Below are the code and all the weights of a small trained network. Each question names an input and a class and asks about switching units off, where a switched-off unit gives its printed mean instead of its output.

import numpy as np


def w(rows, s, z=0):
    codes = np.array(rows[::2]) - 128.0
    scale = np.full(codes.shape[1], s)
    scale[-1] = z or s
    return codes * scale


def f(y):
    return y / 2 * (1 + np.tanh(0.7978845608 * (y + 0.044715 * y**3)))


def log_softmax(a):
    a = a - a.max(-1, keepdims=True)
    return a - np.log(np.exp(a).sum(-1, keepdims=True))


def net(x, mask):
    res = np.array(x, float).reshape(1, 8) / 4 @ E
    y = f(res @ A[0][:, :-1].T + A[0][:, -1])
    res = res + np.where(mask, y, B[0][:, -1]) @ B[0][:, :-1]
    return log_softmax(res[-1] @ U[:, :-1].T + U[:, -1])


A, B = {}, {}
E = w([
[127,129,133,130,128,131,136],'x0',
[95,106,254,107,163,180,53],'x1',
[128,126,125,129,127,127,127],'x2',
[56,86,70,158,244,157,161],'x3',
[220,54,164,195,141,61,114],'x4',
[119,199,95,227,123,137,79],'x5',
[129,120,136,121,127,131,138],'x6',
[244,173,120,94,179,213,154],'x7',
],0.0059)
A[0] = w([
[136,158,41,55,136,35,199,56],'n1',
[116,145,173,119,166,126,99,18],'n2',
[132,162,104,131,87,95,194,1],'n3',
[161,135,56,122,114,112,182,33],'n4',
[29,88,140,179,94,73,138,38],'n5',
[97,104,210,117,174,167,86,58],'n6',
[161,167,146,77,62,95,98,36],'n7',
[188,72,133,164,132,94,111,21],'n8',
[66,109,136,127,93,83,135,74],'n9',
[106,119,208,135,192,149,88,170],'n10',
[116,68,149,16,122,109,178,193],'n11',
[106,94,96,136,213,131,132,24],'n12',
[76,160,147,69,96,155,194,193],'n13',
[135,192,144,74,121,22,101,15],'n14',
[177,49,149,189,167,85,156,60],'n15',
[168,46,143,89,130,85,143,200],'n16',
[75,90,106,109,92,44,104,102],'n17',
[105,113,142,127,112,179,114,15],'n18',
[95,90,117,147,97,117,116,17],'n19',
[76,111,151,171,114,61,131,36],'n20',
[196,112,109,120,138,226,142,66],'n21',
[104,72,84,135,199,137,128,52],'n22',
[86,192,96,74,96,135,104,120],'n23',
[97,131,81,91,103,174,117,5],'n24',
[213,144,94,69,183,160,93,54],'n25',
[74,176,97,61,117,157,153,75],'n26',
[130,75,73,161,65,150,183,14],'n27',
[96,94,109,149,187,141,143,21],'n28',
[134,109,117,172,149,192,146,30],'n29',
[57,88,176,156,82,132,142,59],'n30',
[121,101,74,121,195,123,117,38],'n31',
[113,99,105,144,172,153,130,22],'n32',
[205,182,146,128,200,163,161,34],'n33',
[84,118,101,164,253,146,191,79],'n34',
[209,79,139,180,176,73,109,43],'n35',
[155,136,135,106,21,142,100,24],'n36',
[137,156,44,164,107,101,156,90],'n37',
[110,96,105,65,194,100,160,211],'n38',
[160,138,161,119,66,155,117,5],'n39',
[83,181,114,79,124,152,137,57],'n40',
[70,176,126,89,109,178,163,42],'n41',
[133,141,50,161,101,78,165,94],'n42',
[98,172,161,161,134,185,2,142],'n43',
[189,164,144,82,35,140,93,31],'n44',
[158,149,159,119,44,115,107,158],'n45',
[94,151,117,203,175,156,66,198],'n46',
],0.0087,0.005)
B[0] = w([
[193,109,196,82,170,166,146,208],'n1',
[122,78,245,40,97,178,155,114],'n2',
[123,39,219,78,144,149,214,126],'n3',
[169,104,255,55,163,150,137,161],'n4',
[65,218,107,67,161,183,111,176],'n5',
[190,86,198,79,164,130,145,180],'n6',
[37,92,157,145,123,78,226,145],'n7',
[84,76,149,100,26,240,84,145],'n8',
[97,164,141,89,150,189,123,145],'n9',
[195,100,142,119,170,124,139,226],'n10',
[175,202,124,208,165,108,134,253],'n11',
[49,97,153,133,53,62,241,149],'n12',
[187,105,76,172,122,123,66,225],'n13',
[21,100,153,117,148,173,193,119],'n14',
[136,78,61,141,34,209,48,190],'n15',
[182,172,79,182,120,158,97,241],'n16',
[86,198,113,75,205,190,127,177],'n17',
[103,33,219,44,87,180,170,105],'n18',
[88,148,158,71,112,196,104,110],'n19',
[81,184,113,89,137,210,75,143],'n20',
[22,211,125,56,191,169,105,174],'n21',
[88,119,168,154,54,81,202,162],'n22',
[149,78,90,185,90,150,82,175],'n23',
[50,66,160,96,33,219,85,118],'n24',
[49,200,117,70,175,198,134,172],'n25',
[142,103,90,140,52,171,52,175],'n26',
[147,76,221,63,143,157,99,128],'n27',
[35,60,170,92,73,75,207,135],'n28',
[89,160,142,99,71,94,156,118],'n29',
[127,157,176,47,177,175,129,143],'n30',
[98,102,183,134,84,76,181,137],'n31',
[69,88,160,92,68,108,189,119],'n32',
[16,206,65,52,148,184,108,171],'n33',
[120,116,116,163,78,67,178,227],'n34',
[70,84,56,131,18,222,52,185],'n35',
[59,113,145,161,97,83,221,142],'n36',
[201,106,187,103,197,88,121,184],'n37',
[139,157,126,179,115,80,155,248],'n38',
[27,55,197,62,95,121,216,120],'n39',
[138,66,104,128,44,168,66,146],'n40',
[139,55,112,118,67,204,55,153],'n41',
[216,106,190,80,197,145,120,191],'n42',
[199,124,185,128,170,102,129,222],'n43',
[45,90,91,153,89,58,227,167],'n44',
[101,121,79,167,136,88,182,199],'n45',
[164,157,121,178,128,104,161,225],'n46',
],0.008,0.0047)
U = w([
[6,219,126,13,173,197,129,77],'0',
[22,46,151,138,80,62,241,107],'1',
[121,2,99,148,57,215,51,35],'2',
[147,139,116,154,161,107,129,254],'3',
[194,49,211,50,192,125,147,35],'4',
[136,142,106,163,166,98,122,223],'5',
[159,183,120,190,155,113,138,124],'6',
[136,132,99,165,173,113,128,185],'7',
],0.0099,0.0081)

Each question gives the input, the list of numbers given to net, and the class t.
The units are the neurons (one row each of A and B). Each row of codes is followed by its name. A weight is (code - 128) times the scale printed after its matrix; where a second scale follows, it is the last column's (A, B and U).
mask holds one flag per neuron, in row order. A switched-off neuron (its flag False) gives its mean, the last column of its row in B, instead of its output. The means were averaged over made-up inputs and are rounded, as every weight is.
A unit's drop is (log p(t) with every unit on - log p(t) with that unit switched off) / (log p(t) with every unit on - log p(t) with every unit switched off).
The circuit of an input: a set's keep is (log p(t) with only the set's units on - log p(t) with every unit switched off) / (log p(t) with every unit on - log p(t) with every unit switched off). Starting from the 12 units with the biggest drops (on a tie, the unit counted first), units are removed one at a time, each time the one whose removal leaves the highest keep (on an exact tie, the one counted first), for as long as the keep stays at least 0.8.
circuit, biggest first: the units of the circuit, biggest drop first
unit that matters most: the unit with the biggest drop
k most important neurons: the k neurons with the biggest drops, biggest first
input [-7,-3,-1,0,-8,8,6,-6], class 2: unit that matters most -> n23
input [3,-7,-4,-1,-2,1,6,8], class 0: 3 most important neurons -> n33; n21; n25
input [5,8,3,-7,-5,-5,-7,-7], class 4: 2 most important neurons -> n6; n43
input [-2,6,-6,0,1,-2,-6,-4], class 4: circuit, biggest first -> n6; n10
input [6,8,8,4,2,8,-8,6], class 4: circuit, biggest first -> n43; n6
input [0,-7,5,-4,-8,-5,-8,-7], class 2: circuit, biggest first -> n23; n26
input [0,-8,8,-7,-7,-2,-7,0], class 4: circuit, biggest first -> n1; n3
input [-1,2,-2,-8,-1,0,3,7], class 1: circuit, biggest first -> n44; n7
input [-1,-3,0,2,-2,1,5,5], class 0: 4 most important neurons -> n21; n33; n25; n11
input [1,7,7,6,-1,4,2,-2], class 4: circuit, biggest first -> n6; n43; n10
input [5,8,-4,8,-7,-4,-5,2], class 1: circuit, biggest first -> n34; n12
input [-7,-5,-6,7,0,-1,-5,-7], class 0: circuit, biggest first -> n5; n17
input [-2,-3,2,8,-6,4,0,8], class 0: 2 most important neurons -> n33; n21
input [-1,6,-5,1,3,-1,-5,-5], class 4: 2 most important neurons -> n6; n10
input [-3,-4,6,4,-6,-5,-2,-7], class 0: 3 most important neurons -> n5; n17; n9
input [-2,-1,6,-8,-7,6,-4,-8], class 0: 3 most important neurons -> n17; n5; n9
input [0,8,-3,5,-7,-3,-1,3], class 4: circuit, biggest first -> n6
input [-4,4,2,8,7,4,-7,8], class 0: circuit, biggest first -> n33; n21
input [3,-1,-1,2,-6,-3,1,-8], class 0: 2 most important neurons -> n5; n17
input [-4,-8,-2,8,-2,7,0,3], class 1: unit that matters most -> n34
